Below are the code and all the weights of a small trained network. Each question names an input and a target symbol and asks about switching units off, where a switched-off unit gives its printed mean instead of its output.

import numpy as np


def w(rows, s, z=0):
    codes = np.array(rows[::2]) - 128.0
    scale = np.full(codes.shape[1], s)
    scale[-1] = z or s
    return codes * scale


def f(y):
    return y / 2 * (1 + np.tanh(0.7978845608 * (y + 0.044715 * y**3)))


def softmax(a):
    e = np.exp(a - a.max(-1, keepdims=True))
    return e / e.sum(-1, keepdims=True)


def log_softmax(a):
    a = a - a.max(-1, keepdims=True)
    return a - np.log(np.exp(a).sum(-1, keepdims=True))


def net(x, mask):
    ids = ['ΓΔΛΣΦβεζθ'.index(c) for c in x.split()]
    T = len(ids)
    res = E[ids] + P[:T]
    u = 0
    for l in range(3):
        q, k, v = (res @ M[l].T for M in (Q, K, V))
        z = softmax(np.where(np.tri(T) > 0, q @ k.T / 4**0.5, -1e9)) @ v
        res = res + np.where(mask[u], z, O[l][:, -1]) @ O[l][:, :-1]
        u += 1
        y = f(res @ A[l][:, :-1].T + A[l][:, -1])
        res = res + np.where(mask[u : u + 8], y, B[l][:, -1]) @ B[l][:, :-1]
        u += 8
    return log_softmax(res[-1] @ U[:, :-1].T + U[:, -1])


Q, K, V, O, A, B = {}, {}, {}, {}, {}, {}
E = w([
[59,110,16,226,223,148,207,182,125,75,166,182],'Γ',
[14,112,60,181,165,137,156,81,165,125,67,91],'Δ',
[91,128,88,115,130,123,105,104,157,117,82,122],'Λ',
[214,204,49,224,108,170,57,146,254,228,203,159],'Σ',
[54,134,71,105,186,125,176,137,194,205,143,106],'Φ',
[248,110,91,216,186,188,153,134,59,134,127,62],'β',
[121,117,101,114,103,150,49,117,136,79,38,171],'ε',
[99,131,156,119,177,137,102,231,177,153,206,84],'ζ',
[130,130,116,24,104,131,70,228,206,140,125,168],'θ',
],0.014)
P = w([
[183,73,59,128,177,174,162,176,86,57,112,129],'0',
[112,128,141,207,21,143,175,187,43,172,54,153],'1',
[118,45,82,67,140,81,100,102,146,149,149,69],'2',
[139,188,202,186,83,241,151,74,188,91,109,175],'3',
[122,82,101,92,95,71,110,94,151,117,143,69],'4',
[84,172,98,141,107,237,81,139,76,185,175,135],'5',
[114,119,107,104,72,73,119,82,158,106,143,56],'6',
[69,181,134,106,161,94,93,157,71,202,65,170],'7',
[116,145,105,120,60,73,135,74,152,90,144,49],'8',
[126,227,190,178,173,62,210,89,188,124,37,251],'9',
],0.012)
Q[0] = w([
[101,164,173,179,254,174,162,161,176,178,122,92],'L0H0',
[112,124,143,96,150,79,142,202,143,164,139,83],'L0H0',
[77,169,46,133,141,193,63,124,54,132,156,162],'L0H0',
[36,52,124,138,44,143,88,108,190,69,100,128],'L0H0',
],0.0069)
K[0] = w([
[83,254,202,112,191,112,157,109,93,131,132,140],'L0H0',
[79,152,109,102,139,152,134,203,114,116,158,127],'L0H0',
[80,151,76,131,141,160,82,118,95,120,138,182],'L0H0',
[86,133,83,127,59,136,152,170,183,90,91,120],'L0H0',
],0.0074)
V[0] = w([
[149,137,203,224,155,122,50,121,57,163,204,134],'L0H0',
[84,242,53,124,148,138,85,154,239,117,89,116],'L0H0',
[133,54,84,202,42,102,104,109,173,121,150,172],'L0H0',
[1,111,120,78,90,107,119,145,164,40,148,91],'L0H0',
],0.0046)
O[0] = w([
[186,180,99,227,119,243,151,149,49,26,128,27,169],'L0H0',
[225,161,138,11,144,189,254,221,65,81,21,81,254],'L0H0',
[120,140,120,3,148,115,202,98,87,149,128,83,136],'L0H0',
[148,60,5,157,144,144,148,165,101,157,178,186,86],'L0H0',
],0.006,0.0037)
A[0] = w([
[192,175,137,58,228,102,198,175,68,93,48,83,144],'L0N0',
[183,173,79,240,180,235,92,168,81,247,112,197,99],'L0N1',
[51,61,199,124,185,99,99,137,117,68,150,49,53],'L0N2',
[217,169,128,148,133,100,172,132,167,227,174,36,109],'L0N3',
[172,234,122,119,95,167,93,136,122,237,12,132,70],'L0N4',
[127,191,131,3,159,52,103,109,41,75,147,100,178],'L0N5',
[137,145,106,123,113,198,131,199,110,131,132,229,85],'L0N6',
[128,159,71,190,100,84,3,57,158,146,233,237,1],'L0N7',
],0.0055,0.0032)
B[0] = w([
[132,86,90,164,128,147,97,110,158,151,131,174,197],'L0N0',
[98,64,158,77,173,145,112,110,127,187,53,145,254],'L0N1',
[97,47,148,160,139,113,156,115,70,91,187,87,141],'L0N2',
[145,102,118,124,139,73,85,129,125,89,177,119,223],'L0N3',
[126,159,147,137,164,81,153,154,32,42,114,157,212],'L0N4',
[105,80,157,152,123,126,86,144,164,173,89,99,145],'L0N5',
[123,145,164,125,91,152,93,97,105,108,179,93,168],'L0N6',
[154,2,132,87,109,127,162,96,129,181,118,109,123],'L0N7',
],0.0092,0.0069)
Q[1] = w([
[14,163,255,159,213,80,128,157,216,24,108,173],'L1H0',
[124,64,242,162,148,23,191,145,181,145,67,208],'L1H0',
[162,121,175,94,193,165,160,44,251,69,139,131],'L1H0',
[195,150,105,204,46,69,152,150,194,60,171,125],'L1H0',
],0.0073)
K[1] = w([
[2,102,167,116,198,143,80,232,53,180,77,182],'L1H0',
[90,100,45,17,214,90,23,156,100,187,58,133],'L1H0',
[85,147,161,241,48,18,182,187,104,190,53,168],'L1H0',
[155,60,132,173,154,25,105,171,175,109,121,129],'L1H0',
],0.0075)
V[1] = w([
[39,66,63,205,79,193,77,115,141,24,95,140],'L1H0',
[180,133,143,101,58,93,23,99,63,115,60,197],'L1H0',
[94,129,167,38,30,133,70,169,168,37,133,96],'L1H0',
[60,148,25,163,71,47,215,74,155,121,2,71],'L1H0',
],0.0064)
O[1] = w([
[196,171,61,119,111,105,99,45,159,160,207,131,144],'L1H0',
[132,112,98,99,169,103,166,124,47,218,193,66,115],'L1H0',
[193,171,129,251,140,102,170,192,193,174,212,120,98],'L1H0',
[109,99,109,153,130,100,45,179,95,156,106,136,2],'L1H0',
],0.011,0.0081)
A[1] = w([
[186,74,127,93,102,173,79,132,170,133,78,180,3],'L1N0',
[105,17,117,63,162,96,74,135,127,168,125,78,131],'L1N1',
[81,40,153,99,94,68,103,124,92,251,160,117,64],'L1N2',
[69,97,128,109,123,156,111,135,131,254,88,155,242],'L1N3',
[164,138,93,79,95,143,162,194,181,86,85,152,128],'L1N4',
[134,154,219,147,91,150,166,111,180,197,86,168,136],'L1N5',
[129,187,183,156,104,142,203,136,72,176,139,153,116],'L1N6',
[186,163,100,142,155,166,144,111,175,123,77,150,152],'L1N7',
],0.0099,0.0047)
B[1] = w([
[115,133,123,133,180,149,254,137,139,234,95,61,171],'L1N0',
[148,118,106,149,58,143,191,143,190,148,134,197,254],'L1N1',
[58,167,41,135,159,204,91,44,102,104,97,94,177],'L1N2',
[156,113,172,111,151,74,82,137,55,25,130,133,209],'L1N3',
[101,130,147,116,189,128,93,112,85,135,140,88,232],'L1N4',
[121,169,77,140,189,224,104,114,135,115,127,196,197],'L1N5',
[78,141,85,178,92,146,171,91,75,238,150,97,208],'L1N6',
[121,85,52,89,72,132,147,150,121,139,77,165,233],'L1N7',
],0.0089)
Q[2] = w([
[167,128,183,112,210,216,198,116,108,95,54,144],'L2H0',
[134,116,109,86,135,245,116,234,119,137,145,109],'L2H0',
[65,112,118,123,176,105,74,176,160,219,33,122],'L2H0',
[63,126,1,108,156,54,228,215,172,126,147,120],'L2H0',
],0.0064)
K[2] = w([
[124,88,128,134,254,180,120,121,60,181,132,207],'L2H0',
[89,171,215,109,76,208,71,85,117,136,167,127],'L2H0',
[66,136,91,35,129,79,124,153,121,112,185,189],'L2H0',
[28,148,163,78,152,138,81,186,160,158,169,136],'L2H0',
],0.0059)
V[2] = w([
[116,100,176,145,133,132,130,71,170,130,126,91],'L2H0',
[65,176,138,2,202,115,132,143,86,151,196,216],'L2H0',
[122,226,137,85,110,108,108,153,152,137,101,84],'L2H0',
[196,85,129,184,102,193,104,153,93,133,66,74],'L2H0',
],0.0049)
O[2] = w([
[71,119,141,71,93,93,121,112,138,125,68,194,72],'L2H0',
[16,157,148,151,66,124,95,139,255,134,155,107,254],'L2H0',
[71,105,78,145,193,155,125,157,127,135,185,186,30],'L2H0',
[135,154,125,99,56,91,142,56,149,43,144,165,177],'L2H0',
],0.0086,0.0044)
A[2] = w([
[165,32,82,116,107,113,112,196,128,169,165,179,45],'L2N0',
[198,108,218,79,88,10,157,146,129,66,233,160,166],'L2N1',
[118,134,47,215,138,84,205,122,130,156,197,143,130],'L2N2',
[100,149,234,154,175,135,92,216,116,52,53,132,2],'L2N3',
[75,166,179,110,180,73,6,155,151,73,207,128,155],'L2N4',
[160,196,189,126,196,12,15,95,96,1,189,72,106],'L2N5',
[124,139,51,59,165,111,43,152,125,40,152,136,237],'L2N6',
[74,114,148,134,130,176,209,103,153,179,168,143,74],'L2N7',
],0.0071,0.0061)
B[2] = w([
[100,142,152,105,153,214,174,199,118,108,183,127,139],'L2N0',
[133,145,99,125,152,137,64,194,43,174,107,168,202],'L2N1',
[143,128,202,57,107,134,99,84,162,187,85,147,208],'L2N2',
[117,135,184,190,147,197,100,118,109,187,133,92,135],'L2N3',
[134,140,110,150,146,64,130,101,82,103,72,142,174],'L2N4',
[124,135,187,158,210,136,185,6,198,98,175,107,202],'L2N5',
[156,106,168,144,110,97,140,168,152,158,114,119,241],'L2N6',
[157,158,136,170,68,72,87,150,104,80,172,124,254],'L2N7',
],0.011,0.0085)
U = w([
[127,40,168,48,87,170,180,126,245,137,108,50,214],'Γ',
[203,78,102,184,64,53,2,251,79,133,66,169,233],'Δ',
[186,100,125,249,152,58,105,110,135,124,148,147,174],'Λ',
[85,95,165,169,79,118,218,160,37,127,179,122,128],'Σ',
[131,78,211,170,116,190,111,142,130,144,95,143,22],'Φ',
[146,93,239,60,102,154,76,109,110,73,139,214,70],'β',
[112,87,115,123,152,154,87,98,100,174,161,143,66],'ε',
[146,198,121,190,115,192,131,137,137,95,128,236,110],'ζ',
[176,127,211,168,71,121,142,143,143,155,113,179,2],'θ',
],0.0049,0.0058)

Each question gives the input, a string of symbols that net reads in full, and the target symbol t.
The units are the heads (4 rows each of Q, K, V and O) and the neurons (one row each of A and B). Each row of codes is followed by its name. A weight is (code - 128) times the scale printed after its matrix; where a second scale follows, it is the last column's (O, A, B and U).
mask holds one flag per unit, layer by layer, with each layer's heads first. A switched-off unit (its flag False) gives its mean, the last column of its rows in O or B, instead of its output. The means were averaged over made-up inputs and are rounded, as every weight is.
A unit's drop is (log p(t) with every unit on - log p(t) with that unit switched off) / (log p(t) with every unit on - log p(t) with every unit switched off).
The circuit of an input: a set's keep is (log p(t) with only the set's units on - log p(t) with every unit switched off) / (log p(t) with every unit on - log p(t) with every unit switched off). Starting from the 12 units with the biggest drops (on a tie, the unit counted first), units are removed one at a time, each time the one whose removal leaves the highest keep (on an exact tie, the one counted first), for as long as the keep stays at least 0.8.
circuit, biggest first: the units of the circuit, biggest drop first
unit that matters most: the unit with the biggest drop
top k neurons: the k neurons with the biggest drops, biggest first
top k neurons in layer l: the k neurons of layer l with the biggest drops, biggest first
input β θ Σ ζ, target θ: top 2 neurons in layer 2 -> [L2N2 L2N7]
input Λ Φ ζ ζ Γ ζ θ θ β β, target θ: top 3 neurons -> [L2N2 L2N7 L1N6]
input Δ ζ θ β Σ Γ, target β: top 4 neurons -> [L0N1 L1N3 L2N5 L0N6]
input ζ Σ ζ ζ Λ ζ ζ Σ Σ, target Λ: circuit, biggest first -> [L2N5 L1N1 L0N3 L1H0]
input Φ Γ θ Δ, target Γ: circuit, biggest first -> [L1H0 L1N0 L2N1 L0H0]
input Σ ζ β ζ Σ Σ Σ θ, target Σ: circuit, biggest first -> [L1H0 L0N4]
input β Λ ζ Δ, target Λ: circuit, biggest first -> [L1H0 L1N3 L2N5 L1N7]
input ζ θ Σ Φ ζ ζ ε β, target ζ: top 3 neurons -> [L1N5 L0N1 L0N4]
input Σ β ζ ε, target β: circuit, biggest first -> [L1H0 L2H0]
input Λ ζ β β Λ ζ ζ θ β, target Λ: top 4 neurons in layer 1 -> [L1N7 L1N6 L1N0 L1N1]
input Γ ζ ζ Λ ζ ζ Σ, target Γ: top neuron -> [L0N7]
input ζ β ζ Φ β Σ Σ, target Δ: top 2 neurons in layer 1 -> [L1N3 L1N4]
input ζ ζ ζ ζ β β ζ Σ, target β: top 2 neurons in layer 1 -> [L1N7 L1N3]
input θ ε ζ ζ ζ Σ Φ Δ, target Σ: unit that matters most -> L0N1
input Λ ζ θ ζ Λ Φ, target ζ: circuit, biggest first -> [L1H0 L1N5]
input ζ Σ Σ ζ Σ Σ Σ β Λ β, target β: circuit, biggest first -> [L1H0 L0N1 L1N3]
input ζ ζ ε, target Γ: circuit, biggest first -> [L1N0 L0N4]
input θ ζ ζ ζ ζ β Σ Φ β, target Δ: circuit, biggest first -> [L1H0 L2N5]
input Σ ε ζ θ ζ θ, target θ: top 2 neurons -> [L2N2 L2N7]
input Γ ζ Σ ζ Λ ζ ζ ζ ζ ζ, target ζ: circuit, biggest first -> [L1N5 L1H0]
input Λ β ζ Σ β, target Δ: top 2 neurons -> [L0N4 L1N1]
input ζ ζ Σ β ζ Σ β Δ ζ Γ, target Δ: circuit, biggest first -> [L1H0]
input ζ ζ Γ ζ Σ ζ Σ ζ ζ, target Λ: top 2 neurons -> [L2N5 L1N1]
input ζ β Δ Φ β Σ Σ θ, target Σ: circuit, biggest first -> [L1H0 L0N4 L1N6]
input ε Δ Σ θ ζ Δ ζ Φ β ζ, target Φ: circuit, biggest first -> [L1H0 L2N3]
input ζ θ ζ Φ β Σ Σ ε, target Σ: circuit, biggest first -> [L1H0 L0N4 L0H0 L1N6]
input Σ β β Λ ζ β Δ Λ Γ, target Γ: circuit, biggest first -> [L2N2]
input Φ ζ Γ, target Γ: top 2 neurons -> [L0N4 L2N1]
input ζ ζ θ ζ Δ β ζ Σ Γ Σ, target Σ: top 2 neurons -> [L0N1 L0N4]
input ζ Σ β Σ Σ, target Λ: top 3 neurons -> [L2N5 L0N1 L0N3]
